Below are the code and all the weights of a small trained network. Each question names an input and a class and asks about switching units off, where a switched-off unit gives its printed mean instead of its output.

import numpy as np


def w(rows, s, z=0):
    codes = np.array(rows[::2]) - 128.0
    scale = np.full(codes.shape[1], s)
    scale[-1] = z or s
    return codes * scale


def f(y):
    return np.maximum(y, 0)


def log_softmax(a):
    a = a - a.max(-1, keepdims=True)
    return a - np.log(np.exp(a).sum(-1, keepdims=True))


def net(x, mask):
    res = np.array(x, float).reshape(1, 6) / 4 @ E
    y = f(res @ A[0][:, :-1].T + A[0][:, -1])
    res = res + np.where(mask, y, B[0][:, -1]) @ B[0][:, :-1]
    return log_softmax(res[-1] @ U[:, :-1].T + U[:, -1])


A, B = {}, {}
E = w([
[129,131,128],'x0',
[126,129,128],'x1',
[138,220,198],'x2',
[129,120,135],'x3',
[157,78,195],'x4',
[2,136,178],'x5',
],0.0085)
A[0] = w([
[149,138,172,185],'N0',
[103,173,191,127],'N1',
[206,90,148,25],'N2',
[91,215,81,253],'N3',
[252,91,113,22],'N4',
[88,105,173,105],'N5',
[125,42,142,87],'N6',
[114,88,106,45],'N7',
[165,28,232,137],'N8',
[114,99,78,49],'N9',
[187,185,186,64],'N10',
[45,119,174,131],'N11',
[161,138,110,106],'N12',
[146,108,122,81],'N13',
[142,1,106,45],'N14',
[119,71,127,57],'N15',
[187,115,134,50],'N16',
[83,126,52,127],'N17',
[111,133,136,204],'N18',
[91,100,162,112],'N19',
[64,107,133,121],'N20',
[167,183,152,103],'N21',
[163,150,177,103],'N22',
[62,127,115,126],'N23',
],0.014,0.0037)
B[0] = w([
[155,97,136,191],'N0',
[112,97,157,222],'N1',
[154,173,128,191],'N2',
[127,40,107,255],'N3',
[158,162,122,249],'N4',
[163,187,77,196],'N5',
[100,165,158,194],'N6',
[66,185,185,159],'N7',
[160,2,134,249],'N8',
[117,147,206,173],'N9',
[78,134,176,210],'N10',
[207,162,134,253],'N11',
[106,133,147,167],'N12',
[133,150,169,146],'N13',
[82,158,159,232],'N14',
[60,178,144,165],'N15',
[141,187,144,175],'N16',
[99,87,179,210],'N17',
[148,97,103,180],'N18',
[196,199,109,188],'N19',
[207,185,86,210],'N20',
[114,104,170,192],'N21',
[101,112,172,182],'N22',
[166,147,93,208],'N23',
],0.007,0.0068)
U = w([
[172,151,121,238],'0',
[183,80,111,216],'1',
[250,229,91,3],'2',
[38,203,209,13],'3',
[195,94,84,154],'4',
],0.011,0.0053)

Each question gives the input, the list of numbers given to net, and the class t.
The units are the neurons (one row each of A and B). Each row of codes is followed by its name. A weight is (code - 128) times the scale printed after its matrix; where a second scale follows, it is the last column's (A, B and U).
mask holds one flag per neuron, in row order. A switched-off neuron (its flag False) gives its mean, the last column of its row in B, instead of its output. The means were averaged over made-up inputs and are rounded, as every weight is.
A unit's drop is (log p(t) with every unit on - log p(t) with that unit switched off) / (log p(t) with every unit on - log p(t) with every unit switched off).
The circuit of an input: a set's keep is (log p(t) with only the set's units on - log p(t) with every unit switched off) / (log p(t) with every unit on - log p(t) with every unit switched off). Starting from the 12 units with the biggest drops (on a tie, the unit counted first), units are removed one at a time, each time the one whose removal leaves the highest keep (on an exact tie, the one counted first), for as long as the keep stays at least 0.8.
circuit, biggest first: the units of the circuit, biggest drop first
k most important neurons: the k neurons with the biggest drops, biggest first
drop of u: that unit's drop, to one decimal
input [-4,6,-7,-3,6,-8], class 2: most important neuron => N4
input [-4,-1,-6,4,2,-8], class 2: circuit, biggest first => N4, N2
input [1,2,8,0,3,-6], class 3: circuit, biggest first => N10, N22
input [7,-1,7,-4,8,-4], class 1: 3 most important neurons => N8, N0, N14
input [-5,5,-8,-2,-4,5], class 3: 2 most important neurons => N7, N17
input [2,4,8,8,-7,-4], class 3: 2 most important neurons => N10, N8
input [-2,-2,-7,0,5,-7], class 2: 2 most important neurons => N4, N2
input [8,-5,-5,0,8,-7], class 0: 2 most important neurons => N8, N14
input [-5,0,0,5,-8,5], class 1: 2 most important neurons => N3, N17
input [-1,-8,3,-3,8,7], class 1: 2 most important neurons => N8, N1
input [1,-5,2,2,0,4], class 2: 2 most important neurons => N8, N11
input [1,1,3,-1,-8,0], class 1: drop of N3 => 0.4
input [2,4,-8,-6,-7,2], class 3: drop of N9 => 0.3
input [-5,-8,7,-3,8,3], class 1: circuit, biggest first => N8
input [2,0,-8,1,4,-6], class 3: drop of N15 => 0.1
